Below are the code and all the weights of a small trained network. Each question names an input and a class and asks about switching units off, where a switched-off unit gives its printed mean instead of its output.

import numpy as np


def w(rows, s, z=0):
    codes = np.array(rows[::2]) - 128.0
    scale = np.full(codes.shape[1], s)
    scale[-1] = z or s
    return codes * scale


def norm(h):
    return h / np.sqrt((h * h).mean(-1, keepdims=True) + 1e-5)


def f(y):
    return np.maximum(y, 0)


def log_softmax(a):
    a = a - a.max(-1, keepdims=True)
    return a - np.log(np.exp(a).sum(-1, keepdims=True))


def net(x, mask):
    res = np.array(x, float).reshape(1, 3) / 4 @ E
    u = 0
    for l in range(2):
        y = f(norm(res) @ A[l][:, :-1].T + A[l][:, -1])
        res = res + np.where(mask[u : u + 8], y, B[l][:, -1]) @ B[l][:, :-1]
        u += 8
    return log_softmax(norm(res)[-1] @ U[:, :-1].T + U[:, -1])


A, B = {}, {}
E = w([
[8,135,155,254,131,165],'x0',
[91,130,105,78,110,88],'x1',
[104,93,202,133,155,166],'x2',
],0.0093)
A[0] = w([
[141,119,155,176,165,163,145],'0.n1',
[177,128,130,100,133,72,211],'0.n2',
[98,66,110,164,86,107,3],'0.n3',
[148,59,194,73,191,92,11],'0.n4',
[160,32,179,176,176,113,209],'0.n5',
[39,142,120,148,104,112,86],'0.n6',
[160,92,87,133,254,131,64],'0.n7',
[202,44,193,107,157,147,69],'0.n8',
],0.0093,0.0018)
B[0] = w([
[104,97,159,108,203,159,225],'0.n1',
[66,76,127,168,121,215,241],'0.n2',
[157,192,136,152,129,57,170],'0.n3',
[81,221,47,103,129,124,225],'0.n4',
[110,97,140,128,106,199,237],'0.n5',
[194,147,86,196,147,78,246],'0.n6',
[128,107,41,174,3,116,172],'0.n7',
[54,222,59,159,24,189,254],'0.n8',
],0.0081,0.005)
A[1] = w([
[212,87,97,174,126,172,151],'1.n1',
[153,123,116,75,163,86,122],'1.n2',
[143,106,105,114,50,15,120],'1.n3',
[205,31,191,135,101,102,2],'1.n4',
[107,143,228,140,201,120,204],'1.n5',
[158,112,175,211,196,139,140],'1.n6',
[112,190,82,142,72,2,151],'1.n7',
[146,93,74,46,143,133,34],'1.n8',
],0.009,0.0026)
B[1] = w([
[156,164,137,4,110,126,199],'1.n1',
[130,108,160,85,184,171,144],'1.n2',
[84,103,197,142,178,90,185],'1.n3',
[55,114,197,76,156,120,128],'1.n4',
[203,56,172,132,131,197,205],'1.n5',
[210,88,228,96,174,95,248],'1.n6',
[153,118,182,107,158,99,253],'1.n7',
[16,2,185,109,141,101,183],'1.n8',
],0.0075,0.0055)
U = w([
[132,130,26,47,40,137,223],'0',
[102,1,177,123,116,170,254],'1',
[176,59,198,214,141,138,163],'2',
[129,144,147,209,146,35,3],'3',
[105,110,77,150,38,219,17],'4',
],0.0071,0.0027)

Each question gives the input, the list of numbers given to net, and the class t.
The units are the neurons (one row each of A and B). Each row of codes is followed by its name. A weight is (code - 128) times the scale printed after its matrix; where a second scale follows, it is the last column's (A, B and U).
mask holds one flag per neuron, layer by layer. A switched-off neuron (its flag False) gives its mean, the last column of its row in B, instead of its output. The means were averaged over made-up inputs and are rounded, as every weight is.
A unit's drop is (log p(t) with every unit on - log p(t) with that unit switched off) / (log p(t) with every unit on - log p(t) with every unit switched off).
The circuit of an input: a set's keep is (log p(t) with only the set's units on - log p(t) with every unit switched off) / (log p(t) with every unit on - log p(t) with every unit switched off). Starting from the 12 units with the biggest drops (on a tie, the unit counted first), units are removed one at a time, each time the one whose removal leaves the highest keep (on an exact tie, the one counted first), for as long as the keep stays at least 0.8.
units of the circuit, in order: the units of the circuit, biggest drop first
k most important neurons: the k neurons with the biggest drops, biggest first
top k neurons in layer l: the k neurons of layer l with the biggest drops, biggest first
drop of u: that unit's drop, to one decimal
input [-7,-1,1], class 4: units of the circuit, in order => 0.n2; 0.n8
input [-6,-7,1], class 4: units of the circuit, in order => 0.n8
input [-3,4,-3], class 1: units of the circuit, in order => 0.n8; 1.n8
input [-8,4,-3], class 1: units of the circuit, in order => 1.n8; 0.n2
input [-3,6,-1], class 1: units of the circuit, in order => 0.n8; 1.n8
input [4,8,2], class 2: units of the circuit, in order => 0.n8; 0.n6
input [-8,-4,1], class 4: 2 most important neurons => 0.n2; 0.n8
input [0,-6,-5], class 0: units of the circuit, in order => 1.n1; 1.n5
input [0,-7,-2], class 0: 3 most important neurons => 1.n1; 0.n7; 0.n2
input [-5,4,-1], class 1: top 2 neurons in layer 0 => 0.n8; 0.n5
input [2,5,6], class 2: 2 most important neurons => 0.n8; 0.n6
input [-5,2,-2], class 1: 4 most important neurons => 1.n8; 0.n8; 0.n5; 1.n3
input [-1,2,8], class 0: top 3 neurons in layer 0 => 0.n4; 0.n8; 0.n2
input [-3,-6,0], class 0: top neuron in layer 0 => 0.n7
input [-7,4,-3], class 1: top 2 neurons in layer 1 => 1.n8; 1.n3
input [6,7,2], class 2: top 2 neurons in layer 0 => 0.n8; 0.n4
input [6,6,4], class 2: top 2 neurons in layer 0 => 0.n6; 0.n8
input [-7,-2,8], class 4: drop of 0.n6 => 0.0
input [-8,-1,4], class 4: drop of 1.n1 => 0.1
input [-3,2,4], class 0: units of the circuit, in order => 0.n4
input [3,7,4], class 2: drop of 0.n4 => 0.2
input [1,1,0], class 3: drop of 0.n6 => 0.2
